Below is a small trained network, with its code and all its weights. Each question gives an input and a class and asks what happens when units are switched off, that is, made to give their printed mean instead of their output.

import numpy as np


def w(rows, s, z=0):
    codes = np.array(rows[::2]) - 128.0
    scale = np.full(codes.shape[1], s)
    scale[-1] = z or s
    return codes * scale


def norm(h):
    return h / np.sqrt((h * h).mean(-1, keepdims=True) + 1e-5)


def f(y):
    return y / 2 * (1 + np.tanh(0.7978845608 * (y + 0.044715 * y**3)))


def log_softmax(a):
    a = a - a.max(-1, keepdims=True)
    return a - np.log(np.exp(a).sum(-1, keepdims=True))


def net(x, mask):
    res = np.array(x, float).reshape(1, 7) / 4 @ E
    u = 0
    for l in range(4):
        y = f(norm(res) @ A[l][:, :-1].T + A[l][:, -1])
        res = res + np.where(mask[u : u + 4], y, B[l][:, -1]) @ B[l][:, :-1]
        u += 4
    return log_softmax(norm(res)[-1] @ U[:, :-1].T + U[:, -1])


A, B = {}, {}
E = w([
[254,170,193,181,201,101,127,88],'x0',
[118,105,169,125,173,204,104,155],'x1',
[132,91,156,56,116,108,29,34],'x2',
[130,127,127,129,128,130,127,128],'x3',
[128,131,129,126,129,129,128,128],'x4',
[162,154,33,68,178,156,126,124],'x5',
[134,86,144,75,169,99,155,167],'x6',
],0.0068)
A[0] = w([
[134,138,103,107,90,1,178,108,57],'L0N1',
[129,21,153,70,190,57,209,143,57],'L0N2',
[122,87,210,146,73,53,117,192,70],'L0N3',
[123,75,140,123,133,83,136,126,3],'L0N4',
],0.0078,0.0059)
B[0] = w([
[203,48,85,181,114,209,80,139,218],'L0N1',
[133,246,139,138,66,206,65,132,230],'L0N2',
[82,133,112,148,184,162,173,46,252],'L0N3',
[108,90,137,75,108,108,63,21,57],'L0N4',
],0.012,0.0017)
A[1] = w([
[177,55,193,3,112,54,86,79,62],'L1N1',
[122,86,220,164,42,98,166,130,97],'L1N2',
[181,142,55,52,160,178,172,125,3],'L1N3',
[52,95,65,104,96,178,170,149,79],'L1N4',
],0.0057,0.0027)
B[1] = w([
[86,165,77,204,167,111,127,223,191],'L1N1',
[155,157,1,47,187,185,143,22,151],'L1N2',
[113,95,129,150,137,132,192,59,160],'L1N3',
[163,134,181,106,111,69,140,120,252],'L1N4',
],0.0081,0.003)
A[2] = w([
[62,93,77,117,73,173,133,129,161],'L2N1',
[114,54,216,105,195,246,111,190,4],'L2N2',
[126,254,117,153,35,155,97,69,112],'L2N3',
[184,158,34,37,154,135,145,144,104],'L2N4',
],0.0071,0.0042)
B[2] = w([
[254,90,215,64,163,95,99,82,254],'L2N1',
[230,92,23,227,6,149,78,65,173],'L2N2',
[143,209,160,70,138,239,102,184,230],'L2N3',
[31,123,251,228,109,223,132,14,186],'L2N4',
],0.0066,0.0043)
A[3] = w([
[52,75,106,65,54,145,129,144,120],'L3N1',
[185,155,135,170,177,126,168,141,208],'L3N2',
[187,104,188,104,176,121,124,127,6],'L3N3',
[91,129,116,111,143,105,2,80,98],'L3N4',
],0.0076,0.0024)
B[3] = w([
[218,227,135,148,228,46,39,71,203],'L3N1',
[64,80,130,28,93,66,75,135,255],'L3N2',
[151,246,141,128,130,80,123,102,142],'L3N3',
[46,107,93,170,96,127,250,254,253],'L3N4',
],0.0091,0.0034)
U = w([
[175,158,172,67,162,40,89,117,98],'0',
[124,204,152,102,95,206,116,163,149],'1',
[74,93,106,132,126,100,188,226,252],'2',
[75,102,144,155,178,165,185,6,87],'3',
[203,49,80,180,98,151,96,123,56],'4',
],0.016,0.0021)

Each question gives the input, the list of numbers given to net, and the class t.
The units are the neurons (one row each of A and B). Each row of codes is followed by its name. A weight is (code - 128) times the scale printed after its matrix; where a second scale follows, it is the last column's (A, B and U).
mask holds one flag per neuron, layer by layer. A switched-off neuron (its flag False) gives its mean, the last column of its row in B, instead of its output. The means were averaged over made-up inputs and are rounded, as every weight is.
A unit's drop is (log p(t) with every unit on - log p(t) with that unit switched off) / (log p(t) with every unit on - log p(t) with every unit switched off).
The circuit of an input: a set's keep is (log p(t) with only the set's units on - log p(t) with every unit switched off) / (log p(t) with every unit on - log p(t) with every unit switched off). Starting from the 12 units with the biggest drops (on a tie, the unit counted first), units are removed one at a time, each time the one whose removal leaves the highest keep (on an exact tie, the one counted first), for as long as the keep stays at least 0.8.
units of the circuit, in order: the units of the circuit, biggest drop first
k most important neurons: the k neurons with the biggest drops, biggest first
top k neurons in layer l: the k neurons of layer l with the biggest drops, biggest first
input [-5,-5,7,7,1,-6,7], class 1: 3 most important neurons -> L0N2, L2N3, L3N4
input [-6,-4,2,6,-5,4,-6], class 0: top neuron in layer 2 -> L2N2
input [5,0,6,7,-6,-1,7], class 1: units of the circuit, in order -> L0N2, L2N1
input [-4,0,2,-2,3,6,5], class 3: 2 most important neurons -> L2N4, L1N3
input [3,4,6,-4,-5,-4,2], class 2: 2 most important neurons -> L3N4, L0N1
input [4,-7,6,1,-3,-6,-5], class 4: 2 most important neurons -> L0N1, L0N2
input [3,-6,-6,3,0,-2,-5], class 2: 4 most important neurons -> L0N2, L2N1, L3N2, L2N2
input [1,-8,-7,-8,2,2,7], class 4: 2 most important neurons -> L0N1, L3N4
input [-5,1,8,2,-4,4,-3], class 2: 2 most important neurons -> L3N4, L1N1
input [2,3,-5,0,6,-3,-2], class 2: 2 most important neurons -> L2N1, L0N2
input [-1,7,8,5,2,7,4], class 2: 3 most important neurons -> L3N4, L1N1, L0N1
input [-7,6,0,3,4,-3,6], class 0: 2 most important neurons -> L3N1, L0N1
input [6,5,-2,-8,-4,-6,-5], class 0: top 3 neurons in layer 3 -> L3N2, L3N4, L3N3
input [0,2,5,6,3,-2,7], class 1: units of the circuit, in order -> L0N2
input [-7,4,-4,4,-4,7,0], class 0: 3 most important neurons -> L3N1, L1N2, L0N3
input [6,7,6,5,-7,4,5], class 4: top 2 neurons in layer 2 -> L2N2, L2N1
input [2,-1,-3,-4,0,-5,-3], class 3: top 2 neurons in layer 0 -> L0N2, L0N3
input [7,1,7,8,-3,7,8], class 1: units of the circuit, in order -> L0N2, L2N4
input [5,-7,-2,-5,5,5,1], class 4: 2 most important neurons -> L0N1, L2N1
input [-4,2,5,0,8,-4,4], class 2: units of the circuit, in order -> L3N4
input [4,3,1,3,-4,-5,2], class 3: 4 most important neurons -> L0N3, L2N1, L1N4, L3N1
input [3,7,0,-3,6,0,-4], class 4: 2 most important neurons -> L2N2, L0N2
input [-6,-5,-8,1,-6,-6,-8], class 1: top 3 neurons in layer 1 -> L1N2, L1N1, L1N3
input [-7,-3,-6,2,-6,1,5], class 0: units of the circuit, in order -> L3N1, L3N4
input [6,1,-4,7,0,-2,-4], class 0: top 2 neurons in layer 3 -> L3N4, L3N2
input [2,-8,8,-7,7,-4,-5], class 2: units of the circuit, in order -> L3N4, L1N1
input [0,-1,-6,-2,6,1,-5], class 2: units of the circuit, in order -> L3N2
